Below is a small trained network, with its code and all its weights. Each question gives an input and a class and asks what happens when units are switched off, that is, made to give their printed mean instead of their output.

import numpy as np


def w(rows, s, z=0):
    codes = np.array(rows[::2]) - 128.0
    scale = np.full(codes.shape[1], s)
    scale[-1] = z or s
    return codes * scale


def norm(h):
    return h / np.sqrt((h * h).mean(-1, keepdims=True) + 1e-5)


def f(y):
    return np.maximum(y, 0)


def log_softmax(a):
    a = a - a.max(-1, keepdims=True)
    return a - np.log(np.exp(a).sum(-1, keepdims=True))


def net(x, mask):
    res = np.array(x, float).reshape(1, 3) / 4 @ E
    u = 0
    for l in range(3):
        y = f(norm(res) @ A[l][:, :-1].T + A[l][:, -1])
        res = res + np.where(mask[u : u + 12], y, B[l][:, -1]) @ B[l][:, :-1]
        u += 12
    return log_softmax(norm(res)[-1] @ U[:, :-1].T + U[:, -1])


A, B = {}, {}
E = w([
[146,125,4,203,62,133,167,115],'x0',
[182,130,216,161,121,212,192,23],'x1',
[210,187,158,53,66,82,187,131],'x2',
],0.0041)
A[0] = w([
[106,188,138,184,180,116,74,76,2],'0.n0',
[53,74,100,153,85,190,152,130,138],'0.n1',
[189,129,19,157,120,131,141,237,128],'0.n2',
[174,22,68,129,171,219,154,223,94],'0.n3',
[139,204,182,64,101,104,202,117,177],'0.n4',
[118,154,111,181,71,115,195,136,37],'0.n5',
[108,36,127,186,124,63,4,178,101],'0.n6',
[11,191,79,126,93,98,48,99,74],'0.n7',
[47,139,245,246,180,81,60,117,98],'0.n8',
[142,104,34,103,117,72,153,217,83],'0.n9',
[131,87,131,63,69,120,51,223,151],'0.n10',
[103,131,88,147,65,121,115,136,43],'0.n11',
],0.0034,0.0021)
B[0] = w([
[141,156,69,149,27,129,58,175,137],'0.n0',
[209,101,174,159,128,148,104,203,203],'0.n1',
[21,57,252,163,65,54,178,145,235],'0.n2',
[183,169,190,153,97,157,85,156,173],'0.n3',
[192,67,118,237,172,120,28,154,252],'0.n4',
[91,58,197,237,36,101,173,114,168],'0.n5',
[160,109,129,67,102,163,64,78,227],'0.n6',
[136,138,51,102,172,137,138,98,192],'0.n7',
[229,112,139,222,107,112,96,135,217],'0.n8',
[138,104,100,5,127,129,81,55,225],'0.n9',
[213,60,102,89,176,160,158,152,229],'0.n10',
[137,71,153,81,90,189,168,123,156],'0.n11',
],0.0035,0.0028)
A[1] = w([
[198,255,150,83,97,51,128,144,29],'1.n0',
[143,71,163,115,143,74,191,187,94],'1.n1',
[69,138,170,78,181,75,99,158,138],'1.n2',
[92,136,78,208,86,160,110,105,126],'1.n3',
[34,147,207,148,184,145,73,173,99],'1.n4',
[125,195,128,141,142,122,172,26,49],'1.n5',
[48,145,92,164,211,192,95,131,18],'1.n6',
[30,155,219,75,183,148,114,137,63],'1.n7',
[183,184,124,122,104,110,184,183,7],'1.n8',
[196,95,157,101,162,145,114,169,198],'1.n9',
[171,205,137,75,87,80,212,165,122],'1.n10',
[164,99,177,190,96,151,124,115,189],'1.n11',
],0.0051,0.0019)
B[1] = w([
[201,32,131,187,119,188,21,193,170],'1.n0',
[145,151,172,157,224,129,120,86,169],'1.n1',
[89,205,147,183,52,63,192,116,183],'1.n2',
[180,81,207,104,67,45,183,100,193],'1.n3',
[215,112,161,125,55,74,212,167,176],'1.n4',
[49,182,127,73,157,158,121,164,155],'1.n5',
[253,95,178,199,189,222,79,205,153],'1.n6',
[174,201,136,165,50,66,251,187,162],'1.n7',
[164,64,125,165,184,134,68,118,145],'1.n8',
[85,105,51,149,92,91,218,52,231],'1.n9',
[156,73,144,222,249,193,102,190,173],'1.n10',
[61,150,91,59,168,106,56,143,253],'1.n11',
],0.0045,0.0049)
A[2] = w([
[112,89,133,50,129,76,84,62,161],'2.n0',
[73,105,2,190,64,139,137,125,113],'2.n1',
[201,121,185,105,153,178,157,86,138],'2.n2',
[133,168,168,152,114,199,163,62,101],'2.n3',
[108,111,94,26,137,164,144,55,64],'2.n4',
[97,205,145,106,153,251,163,21,22],'2.n5',
[87,176,55,35,141,64,85,197,6],'2.n6',
[156,143,235,75,162,117,189,205,68],'2.n7',
[43,71,153,169,131,101,118,85,157],'2.n8',
[190,74,169,100,134,207,88,199,51],'2.n9',
[168,129,45,147,164,77,116,190,175],'2.n10',
[110,107,129,168,103,193,201,53,159],'2.n11',
],0.005,0.0027)
B[2] = w([
[111,211,101,169,148,198,109,132,204],'2.n0',
[166,194,253,101,163,65,220,142,213],'2.n1',
[66,114,86,112,114,113,100,205,240],'2.n2',
[70,89,87,121,104,106,103,192,205],'2.n3',
[141,148,88,161,165,102,125,67,149],'2.n4',
[35,126,132,33,54,192,73,199,185],'2.n5',
[48,69,173,47,132,235,84,189,173],'2.n6',
[125,129,57,132,79,112,181,62,198],'2.n7',
[177,173,67,102,156,136,136,98,215],'2.n8',
[148,103,94,217,178,163,91,84,195],'2.n9',
[67,162,158,118,103,216,118,69,254],'2.n10',
[105,159,138,41,166,103,117,149,233],'2.n11',
],0.0049,0.0038)
U = w([
[209,51,129,213,154,175,37,155,156],'0',
[18,119,119,3,107,192,72,196,162],'1',
[162,139,157,117,75,32,241,128,184],'2',
[150,245,63,115,169,156,109,35,2],'3',
],0.011,0.0021)

Each question gives the input, the list of numbers given to net, and the class t.
The units are the neurons (one row each of A and B). Each row of codes is followed by its name. A weight is (code - 128) times the scale printed after its matrix; where a second scale follows, it is the last column's (A, B and U).
mask holds one flag per neuron, layer by layer. A switched-off neuron (its flag False) gives its mean, the last column of its row in B, instead of its output. The means were averaged over made-up inputs and are rounded, as every weight is.
A unit's drop is (log p(t) with every unit on - log p(t) with that unit switched off) / (log p(t) with every unit on - log p(t) with every unit switched off).
The circuit of an input: a set's keep is (log p(t) with only the set's units on - log p(t) with every unit switched off) / (log p(t) with every unit on - log p(t) with every unit switched off). Starting from the 12 units with the biggest drops (on a tie, the unit counted first), units are removed one at a time, each time the one whose removal leaves the highest keep (on an exact tie, the one counted first), for as long as the keep stays at least 0.8.
circuit, biggest first: the units of the circuit, biggest drop first
k most important neurons: the k neurons with the biggest drops, biggest first
top k neurons in layer l: the k neurons of layer l with the biggest drops, biggest first
drop when u is switched off: that unit's drop, to one decimal
input [4,-5,-6], class 0: circuit, biggest first	1.n6; 1.n11
input [2,-3,-2], class 3: top neuron in layer 2	2.n0
input [2,2,-3], class 3: top 2 neurons in layer 1	1.n11; 1.n0
input [-7,-5,-6], class 2: 3 most important neurons	1.n2; 1.n4; 1.n7
input [-3,3,3], class 3: 3 most important neurons	0.n4; 1.n11; 1.n9
input [2,-1,1], class 3: top 2 neurons in layer 2	2.n8; 2.n0
input [-5,-6,-6], class 0: top 4 neurons in layer 1	1.n6; 1.n11; 1.n4; 1.n5
input [-6,5,1], class 2: top 2 neurons in layer 1	1.n7; 1.n4
input [7,6,-3], class 2: 3 most important neurons	1.n3; 2.n1; 0.n5
input [-6,8,-7], class 1: top 4 neurons in layer 2	2.n2; 2.n5; 2.n11; 2.n3
input [3,-3,-4], class 0: 3 most important neurons	1.n9; 1.n6; 1.n11
input [-6,-2,5], class 2: top 4 neurons in layer 0	0.n8; 0.n1; 0.n3; 0.n4
input [-5,1,4], class 2: top 2 neurons in layer 0	0.n8; 0.n4
input [-3,-1,4], class 0: circuit, biggest first	1.n0
input [-1,4,-2], class 1: 3 most important neurons	2.n5; 0.n4; 0.n2
input [-3,-5,5], class 0: 2 most important neurons	1.n0; 1.n10
input [-2,-5,-5], class 0: 3 most important neurons	1.n6; 1.n11; 0.n8
input [-4,-1,0], class 2: top 2 neurons in layer 1	1.n4; 1.n2
input [-8,-6,2], class 2: drop when 1.n2 is switched off	0.3
input [-3,-4,6], class 0: drop when 1.n0 is switched off	0.5
input [8,-4,0], class 2: drop when 1.n2 is switched off	0.0
